What each symbol does to the nodes:
zf: e>dq, f>tn, z>fr
cf: e>zl, f>rm, z>jb
rp: e>fr, f>fh, z>dr
pz: e>gb, f>nl, z>zt
dt: e>pr, f>cc, z>sm
fh: e>dc, f>rp, z>dp
jb: e>cf, f>jp, z>rz
dp: e>fh, f>fr, z>tn
ch: e>zc, f>zt, z>nl
lp: e>jl, f>sm, z>cc
ht: e>tn, f>dq, z>pq
zt: e>pz, f>ch, z>cz
cn: e>cz, f>tm, z>pr
dr: e>rp, f>dc, z>qm
pq: e>ht, f>nt, z>lt
bh: e>mp, f>cd, z>sq
lt: e>pq, f>rz, z>jp
nl: e>ch, f>pz, z>zl
jl: e>cd, f>mp, z>lp
gb: e>rm, f>zl, z>pz
cz: e>zt, f>zc, z>cn
sm: e>dt, f>lp, z>mp
fr: e>zf, f>dp, z>rp
jp: e>lt, f>jb, z>rm
zc: e>tm, f>cz, z>ch
qm: e>dr, f>sq, z>cd
rz: e>jb, f>lt, z>nt
mp: e>sm, f>jl, z>bh
ft: e>cc, f>pr, z>tm
dc: e>sq, f>dr, z>fh
pr: e>cn, f>ft, z>dt
cd: e>qm, f>bh, z>jl
cc: e>lp, f>dt, z>ft
sq: e>bh, f>qm, z>dc
rm: e>jp, f>cf, z>gb
tn: e>dp, f>zf, z>ht
dq: e>nt, f>ht, z>zf
nt: e>rz, f>pq, z>dq
zl: e>nl, f>gb, z>cf
tm: e>ft, f>cn, z>zc

The rows follow the links: the fewer symbols apart two nodes are, the more alike their rows tend to be.

Each row is also shifted at random along 4 hidden directions that mean nothing.

Some nodes, each with a row of numbers:
nl -> [-5,-35,-24,6,-76,35,100,22,57,-33,135,-133,-49,-187,158,-7,-158,17,-18,-115,14,26,-86,-14,-48,-103,129,79,173,42,-31,29,119,-55,-13,-2,83,-174,131,-18,-41,-18,-38,-52,17,-18,27,145,-8,-22,122,18,-23]
cd -> [40,55,32,77,103,15,-59,214,-162,8,29,96,118,170,-126,-76,98,-107,79,48,-107,-150,-9,108,75,45,-90,29,-88,-42,-100,7,-28,88,-144,-127,-46,78,-169,1,85,133,-55,20,-21,-83,-61,-8,58,-131,-83,-128,48]
ht -> [67,120,77,-48,84,110,60,46,-39,89,84,-76,-76,-75,118,30,2,54,8,-59,-70,2,-113,41,-52,-15,91,-5,70,-169,32,-83,101,64,-149,-36,15,4,76,66,20,78,-35,-118,67,100,-23,-12,94,-66,129,-149,9]
nt -> [-1,-8,-42,-124,107,53,134,-110,78,-19,17,0,-41,-28,78,30,43,47,-43,125,-86,5,-38,-62,-106,-56,29,-43,45,-60,119,-158,92,-24,78,111,2,63,6,36,-103,-35,45,47,-23,16,-58,-161,-68,87,-49,74,90]
zf -> [-2,46,-2,-37,141,61,72,-29,-6,-18,-39,-55,14,76,-12,15,67,19,-33,100,-78,56,-76,-33,-86,-8,-15,-24,4,-13,66,-140,63,-22,7,100,-35,156,-18,74,-13,38,-8,51,-19,24,0,-160,-94,-89,-49,3,105]
zl -> [-3,-81,-77,-164,36,-58,58,34,69,-60,108,181,9,-28,157,52,-18,25,-69,53,-154,-112,66,-39,-60,-96,39,42,31,-162,62,-6,-16,-48,18,-8,3,-152,-14,-63,-204,-5,77,-20,76,-39,-190,9,91,279,-13,105,23]
mp -> [-4,-42,-144,70,-64,101,45,186,7,-62,120,24,36,10,-84,-98,-83,7,136,34,-100,-68,-116,-55,-90,-157,84,168,65,32,13,94,36,-38,-57,20,-90,-47,-153,41,-38,10,-101,41,-89,-43,-47,1,-35,56,-144,-1,62]
cz -> [-82,-145,-22,-99,2,-279,-179,-34,-53,-158,-198,275,173,250,-128,82,124,-86,-171,94,-43,-35,269,-12,63,79,-240,-29,-214,5,-20,30,-222,-95,135,9,-12,24,-33,-112,-102,-1,144,126,100,-115,-120,-29,28,170,-112,152,-9]
pr -> [-56,-101,-78,55,-55,-109,-42,65,-42,-126,-29,57,119,101,-114,-59,-5,-82,-4,66,-23,-45,65,-28,43,-18,-77,60,-39,141,-68,55,-69,-60,73,22,-17,-2,-81,-53,-36,-11,-8,133,-42,-131,-23,19,-83,-10,-113,120,37]
tn -> [32,80,47,-125,19,23,-84,104,-79,41,1,9,-5,20,42,130,-31,138,-41,-152,-92,147,-123,-19,-185,-43,74,69,-9,-236,110,-16,-19,-86,-214,-17,-57,-5,115,101,-22,96,-69,-151,170,174,-4,-48,131,62,153,-148,-42]
zc -> [5,-72,-17,0,-93,-177,-62,105,-46,-32,37,60,56,-19,65,35,-116,5,-14,-93,-1,-55,111,-25,78,26,29,50,4,-26,-77,127,-126,-20,-40,-108,6,-167,54,-76,-37,9,-7,-54,99,-57,-64,161,125,17,89,39,-79]
cc -> [-9,-6,-2,71,-147,247,-17,26,58,76,108,31,-35,-101,-97,-122,-7,-58,98,-79,82,-97,-105,193,-15,-85,-6,91,16,-53,-39,126,165,35,-70,-97,44,-160,-109,-54,39,0,16,-39,-113,56,125,135,8,164,-34,-140,-55]
dr -> [18,78,40,6,120,59,-100,228,-224,-74,-35,31,176,232,-142,6,76,-41,-21,-19,-178,38,-177,69,-134,-42,-94,154,-89,-101,0,-91,30,-86,-233,4,-65,132,-40,75,42,223,-93,16,55,54,14,-118,-28,-139,-11,-179,87]
jp -> [11,48,115,-96,147,-52,8,-30,-79,1,-20,72,31,39,88,74,115,-24,-143,17,-57,-51,66,96,48,75,-101,-83,-84,-144,-15,-124,21,49,-43,-42,89,24,61,-74,-24,114,102,-16,112,-18,-71,-16,93,-3,97,-48,24]
rz -> [11,-15,-89,-134,105,191,290,-162,219,35,173,47,-156,-157,157,-82,73,33,23,201,-65,-160,-41,14,-49,-99,77,-51,119,-71,87,-139,199,66,161,77,57,-30,-113,-14,-147,-108,120,49,-137,-38,-92,-105,-89,208,-127,105,112]
qm -> [25,64,49,114,43,45,-59,61,-102,38,-51,-37,41,103,-149,-62,75,-68,75,30,14,-29,-24,79,67,80,-78,-14,-80,62,-72,-10,-9,70,-55,-43,-44,141,-105,29,128,69,-48,19,-50,-4,42,-31,-30,-186,-73,-108,35]

Start, symbols taken left to right, then the node you end at.
Answers are names.
[-77,-98,-32,53,-68,-46,0,-68,47,-93,-71,16,44,38,-96,-58,15,-78,-33,56,97,-7,57,22,56,6,-106,2,-35,174,-62,21,-2,-32,168,55,39,4,-35,-84,-13,-67,33,131,-84,-90,63,46,-119,23,-95,124,27]
z f z: tm
[7,-15,13,85,-107,-73,-102,94,-56,5,25,17,31,-20,-30,-21,-69,-40,45,-119,61,-46,59,38,107,36,12,38,-21,33,-100,145,-82,14,-73,-126,14,-114,2,-56,75,13,-38,-52,25,-36,30,172,90,-43,62,-41,-90]
e e z f f: cc
[-40,-96,-75,154,-108,-122,-14,-71,57,-29,-64,-66,2,0,-106,-75,-56,-44,88,75,150,-4,130,-117,151,57,-3,-45,5,287,-67,112,-125,12,212,36,-51,26,-63,-16,58,-157,-32,104,-107,-120,38,28,-103,-90,-140,164,-18]
e f z: tm
[55,92,83,-89,88,86,94,-168,94,146,46,32,-142,-95,128,-9,108,32,23,49,25,-97,59,87,68,77,36,-154,8,-157,44,-90,52,162,22,-74,46,10,-20,-26,-1,-67,103,-88,-12,59,-50,-39,95,101,31,-37,-30]
f z e f f: nt
[64,28,-32,12,-81,-67,-22,-170,108,181,-60,-71,-175,-89,28,22,-72,135,145,9,131,38,132,-157,108,119,153,-146,36,25,95,98,-177,111,105,-18,-101,58,7,90,59,-211,-45,-90,-23,107,-4,-42,90,7,-15,55,-103]
z e f: rp
[-54,25,152,64,24,26,-11,-53,-60,-95,-60,-191,32,-29,29,56,-7,-56,-168,-140,92,169,-94,91,-22,17,-90,7,31,105,-90,-116,153,-58,-34,47,169,12,215,-45,68,125,-5,13,73,-12,179,71,-124,-231,205,-63,9]
z z z e f: ch
[-10,-31,-111,185,-76,134,107,120,23,-44,132,-157,3,-83,-68,-155,-124,-22,143,15,14,-16,-185,-37,-52,-144,92,148,133,207,-63,67,143,-42,4,46,-32,-40,-79,38,38,-25,-122,70,-161,-71,80,80,-148,-129,-85,-6,68]
e z z e: sm
[8,-14,4,37,-82,15,-137,78,-57,40,-24,161,36,76,-153,-38,50,-56,56,-39,15,-102,56,113,67,39,-89,20,-130,-65,-60,117,-58,41,-84,-127,-28,-54,-134,-43,50,31,20,-16,-25,20,-6,68,89,119,-68,-85,-58]
e f f: jl
[-2,-26,-71,-91,37,132,228,-22,142,-34,195,-7,-77,-179,193,-41,-38,15,-14,50,-103,-104,-88,-19,-86,-144,115,33,150,-61,41,-86,179,-7,42,52,54,-124,1,-36,-144,-17,52,12,-31,-43,-87,14,-40,141,2,63,64]
z e e: zl
[28,-65,-60,52,-32,-43,169,-58,122,68,163,8,-99,-183,174,-108,-63,-34,103,63,26,-238,170,-24,244,57,105,-95,114,105,-117,64,-11,175,120,-127,61,-156,-59,-115,2,-127,43,-11,-69,-172,-125,160,83,19,-15,138,-26]
f e z: zt
[-8,-14,-18,42,-110,148,13,119,16,-4,169,-11,-12,-127,28,-81,-105,-34,47,-127,15,-77,-117,121,-23,-137,44,136,73,-50,-82,107,152,-14,-101,-79,78,-206,-32,-51,0,43,-12,-54,-34,5,61,193,34,122,60,-90,-50]
e e z e e: lp
[59,8,-128,44,-47,95,75,83,50,78,120,-20,-74,-77,-17,-98,-84,51,201,33,-28,-68,-58,-88,-2,-61,170,32,97,9,50,95,-11,53,-12,-21,-97,-20,-132,60,11,-87,-87,-36,-117,23,-45,-22,25,20,-116,11,-1]
f z f: bh
[-9,57,119,-34,146,54,61,17,-74,-54,64,-21,43,2,101,4,92,-102,-130,-13,-71,-21,-39,145,18,13,-102,-11,-12,-55,-84,-150,158,26,-70,-27,135,0,61,-73,5,160,72,12,56,-68,-6,46,-4,-105,128,-72,65]
z z z e: pz
[6,48,26,-2,83,104,-20,20,-51,-3,-51,12,42,120,-116,-10,110,-10,2,71,-51,42,-90,50,-55,7,-80,1,-62,-37,47,-107,64,-9,-47,56,-37,170,-70,63,34,70,-9,32,-30,63,33,-147,-94,-47,-70,-81,67]
f f z: dr
